Here is a tiny trained network, its code and every weight. The questions are about switching its units off for an input and a target symbol, where a switched-off unit gives its printed mean instead of its output.

import numpy as np


def w(rows, s, z=0):
    codes = np.array(rows[::2]) - 128.0
    scale = np.full(codes.shape[1], s)
    scale[-1] = z or s
    return codes * scale


def f(y):
    return y / 2 * (1 + np.tanh(0.7978845608 * (y + 0.044715 * y**3)))


def softmax(a):
    e = np.exp(a - a.max(-1, keepdims=True))
    return e / e.sum(-1, keepdims=True)


def log_softmax(a):
    a = a - a.max(-1, keepdims=True)
    return a - np.log(np.exp(a).sum(-1, keepdims=True))


def net(x, mask):
    ids = ['ΔΛΞΠΨαβγεζημτω'.index(c) for c in x.split()]
    T = len(ids)
    res = E[ids] + P[:T]
    q, k, v = (res @ M[0].T for M in (Q, K, V))
    z = softmax(np.where(np.tri(T) > 0, q @ k.T / 2**0.5, -1e9)) @ v
    res = res + np.where(mask[0], z, O[0][:, -1]) @ O[0][:, :-1]
    y = f(res @ A[0][:, :-1].T + A[0][:, -1])
    res = res + np.where(mask[1:9], y, B[0][:, -1]) @ B[0][:, :-1]
    return log_softmax(res[-1] @ U[:, :-1].T + U[:, -1])


Q, K, V, O, A, B = {}, {}, {}, {}, {}, {}
E = w([
[150,139,87,2,100],'Δ',
[194,150,86,126,185],'Λ',
[160,144,63,143,189],'Ξ',
[149,99,115,113,139],'Π',
[82,153,129,114,37],'Ψ',
[171,103,39,52,128],'α',
[118,69,150,72,197],'β',
[54,96,111,145,173],'γ',
[87,125,136,133,99],'ε',
[186,136,88,127,161],'ζ',
[45,186,204,149,163],'η',
[196,89,75,164,167],'μ',
[212,214,174,129,137],'τ',
[36,97,122,218,169],'ω',
],0.019)
P = w([
[109,80,186,30,255],'0',
[97,114,137,59,214],'1',
[104,127,122,89,186],'2',
[113,133,117,113,166],'3',
[122,141,98,127,144],'4',
[120,150,92,149,126],'5',
[123,150,98,162,115],'6',
[121,161,92,175,104],'7',
[136,167,90,195,97],'8',
[131,172,98,207,92],'9',
[133,184,95,223,85],'10',
[149,180,107,233,70],'11',
[157,178,117,236,77],'12',
[146,195,79,205,73],'13',
],0.0074)
Q[0] = w([
[32,128,255,118,44],'h1',
[37,144,141,89,8],'h1',
],0.011)
K[0] = w([
[100,90,97,2,164],'h1',
[138,44,73,18,26],'h1',
],0.0081)
V[0] = w([
[13,59,88,254,163],'h1',
[30,197,182,146,163],'h1',
],0.0074)
O[0] = w([
[48,88,67,37,172,93],'h1',
[17,254,85,83,69,254],'h1',
],0.0085,0.00057)
A[0] = w([
[91,209,35,120,215,125],'n1',
[124,183,55,153,73,188],'n2',
[24,2,106,104,171,141],'n3',
[155,123,171,124,232,113],'n4',
[153,111,69,105,207,3],'n5',
[115,198,88,84,96,216],'n6',
[165,161,204,43,54,62],'n7',
[87,50,69,167,216,89],'n8',
],0.0091,0.0037)
B[0] = w([
[128,118,123,178,55,253],'n1',
[147,123,174,140,181,195],'n2',
[154,165,132,148,200,202],'n3',
[62,188,11,132,86,159],'n4',
[104,87,124,183,113,174],'n5',
[166,114,198,117,148,200],'n6',
[116,71,155,119,174,144],'n7',
[107,76,136,132,147,201],'n8',
],0.012,0.011)
U = w([
[180,103,113,182,99,11],'Δ',
[132,197,47,104,113,106],'Λ',
[10,94,49,130,1,50],'Ξ',
[143,134,100,95,147,33],'Π',
[45,54,194,44,98,189],'Ψ',
[212,53,89,145,66,217],'α',
[138,172,79,55,209,171],'β',
[212,72,128,26,221,105],'γ',
[121,163,113,59,146,220],'ε',
[159,150,63,73,124,169],'ζ',
[48,227,159,149,37,211],'η',
[199,66,61,83,202,2],'μ',
[226,214,136,139,197,105],'τ',
[93,76,203,170,196,59],'ω',
],0.0074,0.0048)

Each question gives the input, a string of symbols that net reads in full, and the target symbol t.
The units are the heads (2 rows each of Q, K, V and O) and the neurons (one row each of A and B). Each row of codes is followed by its name. A weight is (code - 128) times the scale printed after its matrix; where a second scale follows, it is the last column's (O, A, B and U).
mask holds one flag per unit, heads first, then neurons. A switched-off unit (its flag False) gives its mean, the last column of its rows in O or B, instead of its output. The means were averaged over made-up inputs and are rounded, as every weight is.
A unit's drop is (log p(t) with every unit on - log p(t) with that unit switched off) / (log p(t) with every unit on - log p(t) with every unit switched off).
The circuit of an input: a set's keep is (log p(t) with only the set's units on - log p(t) with every unit switched off) / (log p(t) with every unit on - log p(t) with every unit switched off). Starting from all 9 units, units are removed one at a time, each time the one whose removal leaves the highest keep (on an exact tie, the one counted first), for as long as the keep stays at least 0.8.
circuit, biggest first: the units of the circuit, biggest drop first
unit that matters most: the unit with the biggest drop
k most important neurons: the k neurons with the biggest drops, biggest first
drop when u is switched off: that unit's drop, to one decimal
input ε β Ξ β μ, target μ: circuit, biggest first => [h1; n1]
input Ψ ζ α Ξ β, target β: circuit, biggest first => [n4; n1; n3]
input ε Ξ Ξ β, target β: circuit, biggest first => [n3; n4; n1]
input ω ε η, target η: unit that matters most => n1
input Ξ ζ β Ψ, target Ψ: circuit, biggest first => [n3; n1; n4]
input Π μ ε β Ξ β η ε ω Λ, target ω: 4 most important neurons => [n6; n2; n3; n4]
input β Ξ Ξ ε Ψ ε Ξ Ψ α Ψ Δ, target γ: circuit, biggest first => [n1; n7; n6]
input ε η η, target η: 2 most important neurons => [n1; n8]
input Λ α Ξ Δ γ ω ε Ξ, target ω: 2 most important neurons => [n3; n6]
input γ Ψ Ψ, target Ψ: circuit, biggest first => [n3; n7; n1]
input Π Ξ α Ξ μ μ μ Λ Ψ β τ Ψ Δ α, target τ: circuit, biggest first => [h1; n1; n2]
input Ξ α Ξ γ γ γ γ Λ τ Ψ γ Ξ Ψ ζ, target τ: circuit, biggest first => [h1; n1]
input Ξ τ τ Δ, target γ: 3 most important neurons => [n1; n7; n4]
input γ Ξ Ψ Ξ β ω α, target ω: 3 most important neurons => [n3; n1; n6]
input ε Ξ α μ Ξ μ Ξ β α Ξ Ψ, target α: most important neuron => [n3]
input ε ω γ ζ, target ω: 4 most important neurons => [n3; n6; n1; n5]
input Ψ Π γ Ψ μ, target μ: 3 most important neurons => [n1; n8; n3]
input Ξ Ξ β μ γ τ μ ε ω Ξ Ψ Ξ, target ω: 3 most important neurons => [n6; n3; n2]
input η ζ Ξ Ξ ω ζ Ξ Λ ω α, target ω: 4 most important neurons => [n3; n6; n1; n5]
input Ψ Π η Λ η η Π, target η: most important neuron => [n1]
input Λ Ξ Ξ Ξ, target Ξ: drop when n3 is switched off => 0.1
input Ψ ζ ω Ξ μ Ξ γ ζ, target ω: drop when n4 is switched off => 0.3
input Ψ ε ε β α τ μ, target τ: drop when n7 is switched off => 0.0
